[128 = 0]
[138 147 114 124 129 165 126 121 128 129 123 116 119 126 137 132 123 128
 126 127 129 127] : (41)
[123 133 145 109 118 105 140 131 129 129 125 122 134 145 142 122 137 130
 121 124 116 130] : (41)
[129 153 139  91 109 138 127 127 129 133 130 115 131 149 155 126 140 136
 131 127 116 127] : (41)
[136 167 132  96 127 157 123 126 132 129 120 112 118 151 151 131 131 126
 129 125 127 137] : (41)
[130 146 120 108 134 145 126 122 130 128 123 117 122 141 143 120 133 130
 126 126 121 125] : (41)
[121 145 144 115 118 109 128 130 123 128 136 118 125 150 146 120 138 131
 119 125 115 128] : (41)
[ 98  96 102 115 173 190 111 108 151  96  80 120 140 117 102 140  87 187
 106 143 145 111] : (40)
[144 147 109 114 134 184 123 123 134 128 122 111 122 125 131 132 121 121
 129 130 135 126] : (41)
[124 146 132 102 119 107 126 130 131 128 134 120 131 149 151 123 142 137
 172 126 120 127] : (41)
[144 151 104 126 128 166 124 117 135 125 112 114 125 117 130 130 120 124
 129 130 139 126] : (41)
[126 249 136   1 181 255  74   3 146 176  81  53  91  79 119 168 135 255
  70 171  97 116] : (40)
[140 151 112 124 140 157 126 127 132 127 121 129 119 115 116 136 122 125
 125 131 143 124] : (41)
[149 145  89 133 144 185 120 123 131 125 111 116 116 105 117 142 113 119
 126 130 149 122] : (41)
[111 140 160  99 101  90 133 132 128 131 141 120 137 161 154 116 145 136
 122 121 111 131] : (41)
[132 120 118 138 136 135 127 131 128 124 125 131 121 119 119 131 124 120
 133 129 131 125] : (41)
[ 81 144 221  81  79  19 140 143 126 145 154 123 157 196 179  97 175 154
 116 117  76 135] : (41)
[ 77 168  92 102  94 126 149 165 138 141 148 174 149 113 133 125 150 175
  65 128 125 120] : (40)
[151 142  99 112 141 178 121 125 129 125 117 118 117 118 132 135 118 125
 124 130 137 121] : (41)
[139 132 112 133 142 154 122 129 132 126 120 127 119 115 124 137 120 130
 126 128 135 124] : (41)
[136 154 114 117 134 155 124 134 131 128 118 118 123 133 135 131 126 126
 126 129 133 129] : (41)
[114 151 114 181  69 212 122 133 117 148  84 136  57 164 170 129  96 100
 101 155 138 182] : (40)
[ 74 147 107  91 196 152 129 115  88 129 112 137 172 147  77 126 149 132
 100 107  88  91] : (40)
[ 95 250 120  12 202 190 182  69  35 146 129  58  38 252 162 144  76 122
  96  50   6 184] : (40)
[133 152 128 100 120 157 126 113 132 127 124 112 121 141 145 126 129 136
 122 125 123 112] : (41)
[127 140 129 102 114 139 128 129 129 130 129 119 127 135 144 124 132 135
 125 126 121 127] : (41)
[149 151  88 124 148 174 122 125 132 127 110 112 116  85 128 136 110 125
 125 129 141 122] : (41)
[146 116  96 164 149 154 124 121 128 119 119 142 125 101 100 138 110 124
 134 133 153 128] : (41)
[124 121 133 133 129 114 131 129 125 129 130 121 130 126 124 128 129 130
 131 129 131 133] : (41)

[ 91 126 108 151  79 110  88 129 170 230 105  77  75 120 116  86 200] : <94>
[181 105 142 105 141 106 134  92 100 134 128 148 125 108 141 129  88] : <87>
[166 121 158 128 137 155 101 111 114  85 140 144 133 129 143 148 103] : <87>
[194 109 169 109 131 124 130 103  94 110 139 169 187 147 141 132 109] : <94>
[163 151 162 131 146 127 111 122 115 111 150 122 159 165 128 156 127] : <87>
[125 109 137 141 103 129 101 126 155 135 133 122  97 141 114 134 143] : <87>
[157 143 153 123 141 102 124 120  99 149 126 116 167 138 136 135 125] : <94>
[194 132 163 107 155 156 118  87  93  50 139 157 155 128 159 139 106] : <94>
[165  84 138 102 148 112 137 116  93 117 125 139 104 126 133 140 107] : <87>
[193 144 159 102 138 144 137  95 121  89 163 159 148 186 137 139 111] : <87>
[161  84 145 134 174  82 131 157  79 141 131 134 192 148 133 178 104] : <87>
[137 132 135 105 153 131 112 123  99 115 129 124 114 125 123 141 111] : <87>
[160 127 190  91 130 136 138  84  56 101 144 146 102 137 126 114 121] : <87>
[112 111 154 134 115  83 109 123 101 124 127 125 124  91 106 144 139] : <87>
[255 103 152  90 155 134 158  81 100  55 109 161 139 124 159 129  56] : <94>
[185  76 169 146 173 161  98 154  87  36 133 138  89 122 129 199  85] : <87>
[161 100 178 151  93 101 106 123 169 111 118 118 121 132 106 129 136] : <87>
[147  91 175 122  79  97 119  82 117 154 123 142 103  81 124  93 143] : <94>
[163 114 207 138  73  92 101  76 110 145 125 151 174  65 132 105 131] : <94>
[188 151 171 122 112 122 130  74 132  72 155 152 109 135 126 134 135] : <87>
[152 113 146 116 144 126 117 141 115 123 134 119 129 172 110 148 123] : <87>
[124 124 164 126 129 104 103 131 110 130 145 134 141 139 110 152 126] : <87>
[112 118 142 127  77  73 114 125 155 195 124 100  98 145  89 100 171] : <87>
[186 119 195 112 174  70 144 110  44  73 153 163 166 113 121 191  65] : <87>
[135 143 139 111 133  95 134 111 114 166 140 131 136 154 123 123 128] : <94>
[203  97 169 102 137 160 137 131 116 122 122 137 129 203 133 114  90] : <87>
[110 116 112 135 111 111  85 146 151 183  99  86 123 122 116 105 164] : <94>
[199 105 255 154  94 106  97  95  84  50 138 157 209 107 124 137 109] : <87>
[153 108 234 114  92  81 122 103  75  90 155 152  87 120  83 143 103] : <87>
[180 107 194  81 144 141 119 119  82  44 126 148 146 154 112 143  62] : <87>
[131 144 190 137  71  82  99  91 162 135 113  96 115 111  92 102 154] : <94>
[198  98 194  98 189 119 140 140  25 106 122 146 218 151 152 152  77] : <87>
[147 134 160 107 131 117 122 120 124  91 128 119  92 152 115 135 111] : <87>
[174 112 236 100  99 129 111 108 124  87 160 171 114 164 103 146  77] : <87>
[207 104 158 165 160 143 114 147 157  82 143 144 166 164 138 199  82] : <87>
[166 103 185 110 137 139 118 141  89 100 146 151 158 192 122 144 112] : <87>
[139 130 175 124 155 141  95 135  67 131 108 114 167 111 140 128 116] : <94>
[144 104 123 144 143 107 104 140 120 132 136 136 163 135 127 158 139] : <87>
[132 135 157 112 113 105 121  99 112 167 125 130 124 130 124 101 141] : <94>
[153 135 124 134 144 104 111 119 132 149 133 128 161 117 140 148 135] : <94>
[147 100 148 141 142 157  87 143  98 142 121 121 129 119 143 142 133] : <87>
[157  86 108 114 117 129 101 126 145 105 119 141 116 131 119 129 130] : <87>
